[[.49,-.53,.09,.15,.36,-.27,-.51,-.40,-.44,-.59],
[-.46,.17,.29,.16,-.32,.26,.27,.29,.38,-.29],
[-.01,-.15,.08,.26,.12,.07,-.29,-.07,-.13,-.60],
[-.17,-.16,.54,.24,-.21,.09,.13,.11,.27,-.60],
[.52,-.07,-.50,-.25,.40,-.27,-.28,-.30,-.46,.60],
[-.41,.06,.20,.32,-.16,.28,-.05,.17,.17,-.69]]
->
[[-.17,-.16,.54,.24,-.21,.09,.13,.11,.27,-.60],
[-.46,.17,.29,.16,-.32,.26,.27,.29,.38,-.29],
[-.41,.06,.20,.32,-.16,.28,-.05,.17,.17,-.69],
[.49,-.53,.09,.15,.36,-.27,-.51,-.40,-.44,-.59],
[-.01,-.15,.08,.26,.12,.07,-.29,-.07,-.13,-.60],
[.52,-.07,-.50,-.25,.40,-.27,-.28,-.30,-.46,.60]]

[[-.13,-.09,-.58,.26,-.14,-.03,-.04,.05,-.05,.42,.00,.25],
[.32,.17,.22,-.34,-.15,.28,.05,.10,-.15,-.01,.05,-.02]]
->
[[.32,.17,.22,-.34,-.15,.28,.05,.10,-.15,-.01,.05,-.02],
[-.13,-.09,-.58,.26,-.14,-.03,-.04,.05,-.05,.42,.00,.25]]

[[-.10,-.03,-.13,-.22,.24,-.08,-.11,.03,.02,.44],
[-.41,-.25,.03,.55,-.39,.20,.41,-.38,-.31,-.40],
[.04,-.03,.77,.03,-.10,-.32,-.04,.15,-.06,-.43],
[-.06,.05,-.40,-.31,-.37,.40,-.13,-.20,.02,.08],
[-.19,-.16,.30,-.16,-.39,.39,.24,-.16,-.18,-.34],
[.29,.39,.45,-.18,-.11,-.10,-.52,.44,.31,-.27]]
->
[[.04,-.03,.77,.03,-.10,-.32,-.04,.15,-.06,-.43],
[.29,.39,.45,-.18,-.11,-.10,-.52,.44,.31,-.27],
[-.19,-.16,.30,-.16,-.39,.39,.24,-.16,-.18,-.34],
[-.41,-.25,.03,.55,-.39,.20,.41,-.38,-.31,-.40],
[-.10,-.03,-.13,-.22,.24,-.08,-.11,.03,.02,.44],
[-.06,.05,-.40,-.31,-.37,.40,-.13,-.20,.02,.08]]

[[.30,.15,.02,.05,.54,-.28,-.14,.10],
[-.07,-.27,.32,.36,.01,.14,-.39,.22],
[-.09,.12,-.22,-.11,.03,-.25,.12,.59],
[-.25,-.17,.30,.00,-.01,.19,-.52,-.18],
[.29,.01,-.40,.27,-.03,.07,-.40,-.17],
[.29,.08,.19,-.25,.31,.18,.18,.41],
[.18,.34,-.17,-.28,.12,-.21,-.24,-.40],
[-.05,.08,.16,.09,.55,-.24,-.21,-.28]]
->
[[-.07,-.27,.32,.36,.01,.14,-.39,.22],
[-.25,-.17,.30,.00,-.01,.19,-.52,-.18],
[.29,.08,.19,-.25,.31,.18,.18,.41],
[-.05,.08,.16,.09,.55,-.24,-.21,-.28],
[.30,.15,.02,.05,.54,-.28,-.14,.10],
[.18,.34,-.17,-.28,.12,-.21,-.24,-.40],
[-.09,.12,-.22,-.11,.03,-.25,.12,.59],
[.29,.01,-.40,.27,-.03,.07,-.40,-.17]]

[[-.02,.05,.05,.20],
[-.02,.01,-.24,-.05],
[-.04,-.04,-.78,-.19],
[-.01,-.03,.23,-.12],
[.00,.02,-.21,-.28],
[.03,-.04,.35,-.18],
[.00,.00,.28,.14],
[-.03,-.02,-.65,-.14]]
->
[[.03,-.04,.35,-.18],
[.00,.00,.28,.14],
[-.01,-.03,.23,-.12],
[-.02,.05,.05,.20],
[.00,.02,-.21,-.28],
[-.02,.01,-.24,-.05],
[-.03,-.02,-.65,-.14],
[-.04,-.04,-.78,-.19]]

[[.00,.13,.31,-.42,.32,-.09,-.11,.16,.07,-.27,-.02,.47,.29,.36,-.18,.42],
[.06,.17,.11,-.31,.28,-.11,-.04,-.03,-.40,.07,.66,.00,.03,.36,-.66,.59],
[-.26,-.12,.59,-.48,-.04,.30,-.11,-.09,-.03,.16,-.04,-.25,-.17,-.24,.14,-.22],
[-.29,-.47,-.04,.58,.22,-.44,-.34,.30,.31,-.07,-.49,.10,-.01,-.23,.42,-.27],
[-.31,.40,-.49,.39,-.06,-.07,-.23,.37,.25,.05,-.43,-.13,-.16,-.33,.43,-.42]]
->
[[-.26,-.12,.59,-.48,-.04,.30,-.11,-.09,-.03,.16,-.04,-.25,-.17,-.24,.14,-.22],
[.00,.13,.31,-.42,.32,-.09,-.11,.16,.07,-.27,-.02,.47,.29,.36,-.18,.42],
[.06,.17,.11,-.31,.28,-.11,-.04,-.03,-.40,.07,.66,.00,.03,.36,-.66,.59],
[-.29,-.47,-.04,.58,.22,-.44,-.34,.30,.31,-.07,-.49,.10,-.01,-.23,.42,-.27],
[-.31,.40,-.49,.39,-.06,-.07,-.23,.37,.25,.05,-.43,-.13,-.16,-.33,.43,-.42]]
